In the rows, 128 means zero.
Here are made-up objects, facts about them, and rows of numbers that follow some of those facts. Name the object behind each unnamed row.

How the objects are related:
η: is of sort; π: refers to; ρ: sits directly inside; α: belongs to class
Q_525 η 266; Q_112 η 102; Q_641 η 484; Q_263 η 266; Q_990 η 82; Q_329 η 718
Q_866 η 718; Q_131 η 266; Q_397 η 102; Q_58 η 947; Q_343 η 796; Q_826 η 266
Q_792 η 1; Q_147 η 222; Q_801 η 102; Q_697 η 439; Q_96 η 222; Q_109 η 439
Q_418 η 102; Q_43 η 517; Q_934 η 87; Q_349 η 1; Q_8 η 87; Q_165 η 102
Q_139 η 517; Q_500 η 717; Q_282 η 102; Q_132 η 484; Q_286 η 796; Q_111 η 718
Q_746 η 1; Q_160 η 439; Q_834 η 579; Q_645 η 222; Q_946 η 82; Q_379 η 266
Q_436 η 796; Q_895 η 484; Q_931 η 82; Q_998 η 87; Q_322 η 484; Q_280 η 796
Q_52 η 102; Q_924 η 796; Q_339 η 717; Q_592 η 579; Q_494 η 87; Q_315 η 796
Q_863 η 266; Q_894 η 87; Q_596 η 87; Q_872 η 218; Q_13 η 947; Q_194 η 218
Q_300 η 102; Q_476 η 718; Q_23 η 1; Q_893 η 717; Q_611 η 796; Q_803 η 717
Q_564 η 1; Q_509 η 218; Q_288 η 717; Q_619 η 222; Q_637 η 222; Q_646 η 517
Q_906 η 947; Q_399 η 266; Q_572 η 266; Q_309 η 222; Q_525 π Q_476; Q_112 π Q_379
Q_641 π Q_457; Q_263 π Q_872; Q_890 π Q_593; Q_329 π Q_109; Q_567 π Q_906; Q_443 π Q_528
Q_131 π Q_946; Q_999 π Q_895; Q_180 π Q_494; Q_58 π Q_349; Q_826 π Q_796; Q_147 π Q_803
Q_801 π Q_322; Q_761 π Q_801; Q_697 π Q_524; Q_96 π Q_893; Q_190 π Q_399; Q_595 π Q_444
Q_839 π Q_286; Q_109 π Q_263; Q_756 π Q_43; Q_43 π Q_525; Q_416 π Q_619; Q_934 π Q_839
Q_349 π Q_761; Q_524 π Q_637; Q_528 π Q_746; Q_8 π Q_436; Q_457 π Q_165; Q_77 π Q_418
Q_305 π Q_646; Q_549 π Q_339; Q_571 π Q_595; Q_260 π Q_132; Q_421 π Q_112; Q_500 π Q_52
Q_286 π Q_509; Q_818 π Q_260; Q_746 π Q_8; Q_160 π Q_58; Q_834 π Q_160; Q_946 π Q_343
Q_379 π Q_23; Q_436 π Q_934; Q_322 π Q_514; Q_924 π Q_397; Q_339 π Q_890; Q_842 π Q_866
Q_151 π Q_96; Q_494 π Q_194; Q_315 π Q_863; Q_863 π Q_416; Q_406 π Q_834; Q_872 π Q_684
Q_13 π Q_571; Q_194 π Q_111; Q_300 π Q_421; Q_476 π Q_924; Q_893 π Q_77; Q_611 π Q_443
Q_796 π Q_990; Q_564 π Q_842; Q_509 π Q_818; Q_288 π Q_659; Q_684 π Q_180; Q_637 π Q_147
Q_646 π Q_826; Q_906 π Q_828; Q_399 π Q_315; Q_572 π Q_756; Q_309 π Q_564; Q_525 ρ Q_842
Q_112 ρ Q_842; Q_641 ρ Q_593; Q_263 ρ Q_684; Q_990 ρ Q_190; Q_329 ρ Q_416; Q_866 ρ Q_890
Q_443 ρ Q_213; Q_131 ρ Q_213; Q_180 ρ Q_416; Q_397 ρ Q_593; Q_58 ρ Q_457; Q_343 ρ Q_190
Q_826 ρ Q_549; Q_792 ρ Q_549; Q_147 ρ Q_593; Q_801 ρ Q_416; Q_761 ρ Q_842; Q_697 ρ Q_190
Q_96 ρ Q_421; Q_595 ρ Q_999; Q_240 ρ Q_549; Q_109 ρ Q_842; Q_418 ρ Q_457; Q_756 ρ Q_549
Q_43 ρ Q_416; Q_934 ρ Q_421; Q_349 ρ Q_567; Q_524 ρ Q_593; Q_528 ρ Q_842; Q_8 ρ Q_593
Q_77 ρ Q_567; Q_165 ρ Q_190; Q_305 ρ Q_839; Q_571 ρ Q_416; Q_260 ρ Q_890; Q_139 ρ Q_457
Q_500 ρ Q_213; Q_282 ρ Q_213; Q_132 ρ Q_190; Q_286 ρ Q_549; Q_111 ρ Q_190; Q_818 ρ Q_593
Q_746 ρ Q_421; Q_160 ρ Q_549; Q_834 ρ Q_549; Q_645 ρ Q_549; Q_946 ρ Q_549; Q_379 ρ Q_416
Q_436 ρ Q_416; Q_895 ρ Q_842; Q_931 ρ Q_416; Q_998 ρ Q_457; Q_444 ρ Q_213; Q_322 ρ Q_416
Q_280 ρ Q_213; Q_514 ρ Q_842; Q_52 ρ Q_999; Q_924 ρ Q_421; Q_339 ρ Q_549; Q_592 ρ Q_839
Q_151 ρ Q_416; Q_494 ρ Q_684; Q_315 ρ Q_842; Q_863 ρ Q_190; Q_894 ρ Q_567; Q_596 ρ Q_839
Q_406 ρ Q_190; Q_872 ρ Q_457; Q_13 ρ Q_999; Q_194 ρ Q_549; Q_300 ρ Q_421; Q_476 ρ Q_457
Q_828 ρ Q_593; Q_23 ρ Q_842; Q_893 ρ Q_457; Q_611 ρ Q_593; Q_659 ρ Q_999; Q_803 ρ Q_421
Q_796 ρ Q_842; Q_564 ρ Q_190; Q_509 ρ Q_416; Q_288 ρ Q_999; Q_619 ρ Q_190; Q_637 ρ Q_457
Q_646 ρ Q_842; Q_906 ρ Q_416; Q_399 ρ Q_593; Q_572 ρ Q_421; Q_309 ρ Q_416; Q_525 α 243
Q_112 α 63; Q_641 α 516; Q_263 α 308; Q_990 α 963; Q_329 α 308; Q_866 α 243
Q_443 α 516; Q_131 α 308; Q_180 α 308; Q_397 α 63; Q_58 α 963; Q_343 α 308
Q_826 α 742; Q_792 α 583; Q_147 α 63; Q_801 α 308; Q_761 α 63; Q_697 α 963
Q_96 α 742; Q_595 α 308; Q_240 α 308; Q_109 α 63; Q_418 α 963; Q_756 α 583
Q_43 α 308; Q_934 α 308; Q_349 α 243; Q_524 α 963; Q_528 α 243; Q_8 α 308
Q_77 α 742; Q_165 α 963; Q_305 α 516; Q_571 α 516; Q_260 α 308; Q_139 α 963
Q_500 α 516; Q_282 α 308; Q_132 α 742; Q_286 α 516; Q_111 α 308; Q_818 α 243
Q_746 α 308; Q_160 α 516; Q_834 α 63; Q_645 α 963; Q_946 α 516; Q_379 α 308
Q_436 α 308; Q_895 α 243; Q_931 α 308; Q_998 α 963; Q_444 α 308; Q_322 α 63
Q_280 α 308; Q_514 α 516; Q_52 α 308; Q_924 α 308; Q_339 α 243; Q_592 α 516
Q_151 α 963; Q_494 α 583; Q_315 α 243; Q_863 α 308; Q_894 α 308; Q_596 α 516
Q_406 α 308; Q_872 α 516; Q_13 α 516; Q_194 α 516; Q_300 α 308; Q_476 α 308
Q_828 α 308; Q_23 α 63; Q_893 α 516; Q_611 α 516; Q_659 α 308; Q_803 α 308
Q_796 α 308; Q_564 α 742; Q_509 α 308; Q_288 α 63; Q_619 α 963; Q_637 α 963
Q_646 α 516; Q_906 α 516; Q_399 α 516; Q_572 α 243; Q_309 α 583

Named rows:
Q_315: [159 103 124 157 181 148 161 125 166 119 153 118 123 132 126 119 152 123
 145 118 124 145 158  74 159 103 132  82 103 121 142 131  92 127 124  96]
Q_818: [139 120 135 132 148 184 160 125 164  99 129 129 111 122 124 142 145 125
 145 115 123 143 175  82 160  80 130 143 135 135 128 115 104 134 116 118]
Q_509: [106 104 133 148 133 173 151 119 168 123 142 137  96 118 122 128 144 101
 159 117 123 150 195 138 151 103 121 125 114 124 114 118  91 121 166  96]
Q_43: [111 101 117 187 143 141 134 124 150 117 138 115  89 100 128 156 139 105
 142 109 127 150 170 100 164 132 133 144 141 138 124 147  75 142 156 104]
Q_52: [116  99 128 196 146 219 140 124 164 144 143 116 118 132 123 145 115 116
 159 104 133 137 138 200 173 140 119 159 117 147 157 135  82 122 104 126]
Q_240: [110 106 117 167 136 179 161 122 152 120 134 127 110 112 122 152 153 105
 146 113 123 118 150 128 148 112 126 160 132 128 128 135  81 143 148 112]
Q_863: [115  96 134 172 169 156 157 113 141 125 150 124 115 126 121 121 160 119
 161 126 127 118 157 121 149 194 120 104 117 112 143 129  79 133 144  99]
Q_282: [122 111 115 175 145 178 162 118 151 121 139 129 106 117 123 149 139 112
 143 112 129 154 153 150 162 171 118  88 148 130 118 137  65 133 146 111]
Q_803: [161  59 117 179 142 154 109 127 115 122 156 120 105 117 135 138 143 117
 158 120 119  96 133 120 177 143 122 122 147 119 166 156  66 154 133 110]
Q_444: [113  96 116 212 145 144 188 124 154 105 147 108 121  88 113 150 136 122
 150 111 126 174 144  99 156 164 113 194 109  93 134 123  53 143 151 119]
Q_476: [129  97 124 179 134 128 160 116 124 108 139 113  94 110 124 155 150 106
 153 108 128 115 173 124 158  81 128 140 140 136 138 146  69 134 149 102]
Q_641: [130 104 113 176 202 189 149 115 135  95 148 117 114  79 132 137 173 117
 140 124 122  94 158  79 143 119 128  45  41 130 146 121  61 129 152 104]
Q_514: [102 103 116 166 151 184 162 124 159  93 148 103 106 104 125 138 127 124
 156 124 123 122 189  91 164 122 143 146 123 102 133 123  87 130 148 136]
Q_906: [162 109 109 217 188 132 136 117 181 111 139 127  75 119 115 147 135 114
 148 101 125 137 200  96 156  94 128 172 162 122 141 123 124 134 173 108]
Q_946: [123 109 105 168 182 201 180  94 156 122 136 115 109 115 145 164 157 131
 159  94 128 143 196  42 174 118 111 223 137 112  97 131  96 173 130  98]
Q_286: [150 104 122 155 167 228 169 111 178 114 153 128  98 116 136 120 153 115
 159 109 129 112 203 102 152  88 131 127 106 122  97 133  95 125 150 107]
Q_834: [130 105 125 186 132 159 167 112 190 102 132 111 105 111 128 107 147 113
 134  99 124 142 178 107 137 112 120  93 106 118 102 132  73 142 169 123]
Q_761: [121 110 118 168 133 148 160 119 173  97 139  96 107 113 114 119 148 120
 143 104 119 126 170  94 150 136 142 114 123 116 123 107  79 137 164 127]
Q_826: [152 104 120 167 149 211 163 117 161 121 151 144 127 122 129  86 160 121
 166 113 115 111 182 119 141 126 128 105 105 119 122 121  88 135 123  97]
Q_564: [149  98 122 211 148 105 128 114 149 122 121 129  94 133 124 146 152 142
 164 100 126 117 209 112 149 131 134 163 104 133 134 137  85 112 130  92]
Q_637: [167  95 102 181 162 157 134 107 139 120 150 116 100 102 145 109 159 119
 142 112 123 107 130  94 163 100 126 128 156 133 222 142  64 166 119 105]
Q_524: [158  92 114 160 181 170 111 107 125 113 138 124 111  95 140 103 153 122
 129 115 108 104 125 104 164 140 118 155 137 137 202 133  73 157 145 106]
Q_697: [165  95 112 188 191 159 134  99 120 129 123 115 105  97 133  99 164 122
 128 121 113 101 137 124 153 176 125 125 145 147 189 139  73 160 144 105]
Q_139: [137  98 121 190 164 159 178 117 156 110 140 117  97 109 142  99 148 119
 146 108 124 147 165 133 156 113 139 158 140 136 140 117  67 140 139 105]
Q_567: [159 116 103 184 172 120 157 113 176 108 122 131  84 124 114 145 158 120
 145  96 127 122 166 120 147 159 121 134 173 133 150 114 152 129 168  96]
Q_684: [111  96 123 153 146 196 157 124 163 121 136 100 115  94 120 146 139 137
 156 112 132 116 142 199 150 132 125 113 122 147 149 120 126 145 131 116]
Q_999: [161 131 116 128 183 164 184 115 146 127 135 148 108 129 130 125 167 122
 152 109 119  99 148  92 165 151 132  73  88 152 139 104 100 149 161  99]

Which object is each row?
[171  87 122 141 159 161 140 110 151 101 117 107 109 112 116 136 156 113
 131 109 130 141 184 106 151 157 125  82 132 134 129 143  91 138 137  82]	Q_572
[157 113 113 144 187 227 150 102 160 102 150 126  95 110 133 129 161 113
 143 112 129 123 198 109 147 121 121  82 121 141  81 113 108 118 156  99]	Q_611
[137 106 116 183 163 201 174 116 163  95 134 118 102  87 116 133 153 116
 143 116 124 112 197 107 148 146 143 119 126 115 112 129  98 134 153 121]	Q_160
[119 103 120 203 162 168 155 127 153 113 139 125 125  99 145  83 148 123
 147 127 127 148 151 102 173 198 142  82 104 109 179 132  34 137 132 129]	Q_165
[129 106 126 150 154 172 160 122 178 126 139 139 104 135 153  84 149 125
 166 129 124 138 180 131 163 166 128 143 101 113 166  93  69 136 116 119]	Q_990
[154  89 142 114 151 188 171 110 113 121 142 117 128 105 134 139 154 127
 144 106 130 140 171  77 169  82 134 134 141 125  77 154  79 173 111  99]	Q_339
[158  85 114 117  87 179 181 111 157  97 174 122  96 117 124  89 139  93
 147 130  97 124 193 175 163 105  76 210 222 117 159 120 109 176 153 131]	Q_659
[152 118 120 139 178 219 177 113 157 107 134 122  90 112 122 158 147 119
 147 116 118 126 194 146 153 131 129 128 135 131 115 112  87 137 155 114]	Q_443
[143  85 131 166 134 131 172 117 169  98 131 108 105 113 125 126 162 127
 140 113 127 150 211 109 152  92 121 102  97 116 120 123  85 120 137  96]	Q_349
[113 103 109 217 194 170 176 116 158  98 151 100 115  72 113 147 152 119
 144 109 130 163 172  66 155 146 125 139 106 101 138 114  89 154 150 117]	Q_571
[120 121 120  97 119 187 152  95 138 109 119 115  92  80 137  99 153 109
 136 115 126 150 186 123 164 127 147  81 122 148 112 128  75 153 151 101]	Q_151
[148 102 122 181 152 165 147 113 163 127 154 134 109 110 140 102 144 137
 160 119 133 138 150  73 159 145 130 166 126 112 177 113  54 147 120 127]	Q_619
[149  94 114 167 170 170 103 112 154 114 152 112  97 116 140 130 156 123
 137 102 112  89 123  65 166  85 109 124 134 136 184 129  65 168 130 116]	Q_147
[102 108 112 167 126 162 146 123 163 125 145 123  97 117 128 148 157 109
 148 108 128 150 183 138 169 159 118 132 121 128 136 128  74 138 138 106]	Q_931
[138 107 106 165 203 203 174 127 172 122 161 123 108 125 135 113 147 116
 153 127 117 116 186  93 152 113 138  79  96 134 116 100  89 137 141 113]	Q_646
[135 117 123 203 147 124 123 123 155 101 139 145  85 133 115 172 137 116
 152 104 119 134 164 101 161 104 114 242 192 113 169 120 107 120 151 123]	Q_828
[144 104 110 164 139 190 156 102 176 122 136 130 103 104 138 109 151 121
 144 106 129 130 154 114 151 105 146 161 130 127 146 124  79 146 128 114]	Q_645
[127 106 132 195 138 170 126 124 161 100 128 108  97 124 139 129 125 131
 148  93 123 130 160  82 171 135 121 127 144 124 130 141  76 147 132 135]	Q_397
[152 115 102 145 203 225 175 110 156 118 150 135 115 106 125 128 165 115
 151 121 117 114 172 116 150 159 135  67  88 146 125 103  85 146 144 108]	Q_305
[109  95 118 156 145 181 141 117 146 134 139  97 109  96 110 142 146 112
 139 114 131 146 159 227 138 113 115 123 108 151 109 122 103 135 143  99]	Q_329
[100  86 128 152 143 209 148 112 157 125 145 103 111 108 119 134 141 110
 152 115 136 126 155 215 141 129 117 125 129 135 132 134 102 116 127 101]	Q_263
[101  98 128 159 119 174 126 122 141 106 138 122  88 102 116 136 145 102
 145 116 125 125 185 140 157 145 138  55 117 122 147 152  80 122 169 102]	Q_379
[143  97 129 130 154 209 164 109 120  96 149 115  92 101 139 139 146 117
 166 112 130 110 211 117 167  85 154  52 117 138  86 146  73 138 147 115]	Q_893
[147 106 109 152 123 151 144 131 170  90 112 118 101  97 127 136 142 113
 151 114 130 101 167 129 159 149 142  83 114 136 150 132  89 142 175 112]	Q_421
[143 116 131 180 111 157 151 120 159 111 145 134 109 123 126 108 133 137
 178 117 121 139 208 139 146  85 137 177 121 117 137 129  86 139 130 119]	Q_132
[133  81 136 172 111 145 130 122 165  98 140  97  89 134 141 112 147 125
 153 111 114  96 200 110 161  73 142  95  86 116 142 129  67 117 161 114]	Q_23
[127  95 130 176 209 205 144 110 140 107 152 125 118 107 126 130 153 124
 156 113 124 113 169  89 156 144 115  97  94 117 132 117 100 127 134 100]	Q_399
[118 111 130 149 118 193 163 114 144  99 127 119 102 109 157  96 129 115
 155 112 134 145 183 116 176 101 150  89 148 131 124 140  57 153 131 130]	Q_418
[166 104 147 193 161 129 139 126 156 119 123 128  97 137 117 149 140 133
 152 104 128 127 181  84 164  77 142 187 131 125 156 143  95 122 127 107]	Q_866

The same objects again, as new rows of numbers:
Known rows:
Q_796: [158 138 141 144 127 152 129 124 138 152 139 109 126 167]
Q_96: [177 115 115 161  82 169  76 101 147 143  86 116 126  86]
Q_151: [153 146 142 176 163 104 128 110  86 106 140 165 134  88]
Q_525: [139 128 132  61  87 126 183 146 103 123 139 161 138  88]
Q_476: [153 168 166 106 104 116 105 158 116 170 104 108 111 126]
Q_514: [ 67 129  99 123 159 152 156 118 141 129 102 129 125 165]
Q_329: [146 189 173 150 141  57  77 152  97 139 105 129 120 103]
Q_397: [ 46  95  84  98 195 109  82 106 125 149 120  64 145 136]
Q_309: [177 160 153 194 110 117 152 125 106  72 108 220 125  96]
Q_564: [166 116 108 145  59 149  72 115 164 141 104 108 125  72]
Q_343: [ 67 139 106 135 114  91 123 155 177  97 120 106 129 166]
Q_596: [ 55 156 105 100 148  99 133 139 149 118 124 128 112 123]
Q_839: [150  71 168 142 143 171  83 121 140 120 173 172  93 122]
Q_305: [149 126 137 125 153 141 142 110 117 145 146 120 132 131]
Q_934: [125 114 200 121 129 123  78 155 166 136 190 120  91 116]
Q_165: [ 71 133  91 117 147 139 157 113 150 104 108 151 117 146]
Q_756: [184 155 129 141  82 181 195 114 142 115 129 185 107 127]
Q_931: [ 81 140 149 188 145  57  93 154 121  88  54 142 139 146]
Q_443: [146 107 157 126 145 149 130 112 122 145 155 130 125 127]
Q_746: [139  92 190 132 113 125  97 149 155 128 156 121 116 134]
Q_998: [ 60 160  99  95 131 110 144 135 149 109 125 150 103 121]
Q_494: [194 214 116  88  73  86 167 114 156  99 133 184 106 104]
Q_406: [155 135 140 152 128 151 142 131 127 156 138 100 127 159]
Q_13: [153 114 156 116 138 147 137 125 105 151 107 130 136 129]
Q_288: [108  83 118  90 134  91  76 133 114 150 162  54 165  86]
Q_282: [ 82 144 109 154 151 116 124 131 158 117 107 119 120 179]
Q_863: [148 142 156 117  78 112 120 162 135 143 131  98 130 130]

Name these rows:
[129  88 117  82 163 135  95 108 105 178 162  52 152 104]	Q_112
[129 168 121  88 112 131 152 141 134 136 179 132 106  84]	Q_697
[139 123 147  97  94 111 138 152 113 134 133 119 140 104]	Q_399
[153 140 144 144 119 128 131 135 140 142 152 101 129 145]	Q_300
[ 76 171 128  98 134  96 107 152 148 138  64 122 101 167]	Q_111
[156  79 136 138 122 147 153 115 120 117 138 118 162 143]	Q_641
[ 80  79  92 104 141 152 206 103 135  79 105 179 149 161]	Q_895
[103  77  78 178 105 165  76  89 188  98  62 126 131 136]	Q_132
[142 101 154  93  98 132 139 144 112 140  95 125 146 128]	Q_946
[148 132 157 162 171  99 107 125  77 121 103 150 141 102]	Q_906
[ 93 147  95 131  81 146 181 132 174  72  89 197 106 145]	Q_792
[123  73 178  94 112 130 104 150 160 116 188 128 119 102]	Q_286
[115  74 120 190 180 112  89 115  57 140 129  64 196  79]	Q_322
[125  74 130  95 160 132  84 105  95 172 124  64 162 114]	Q_147

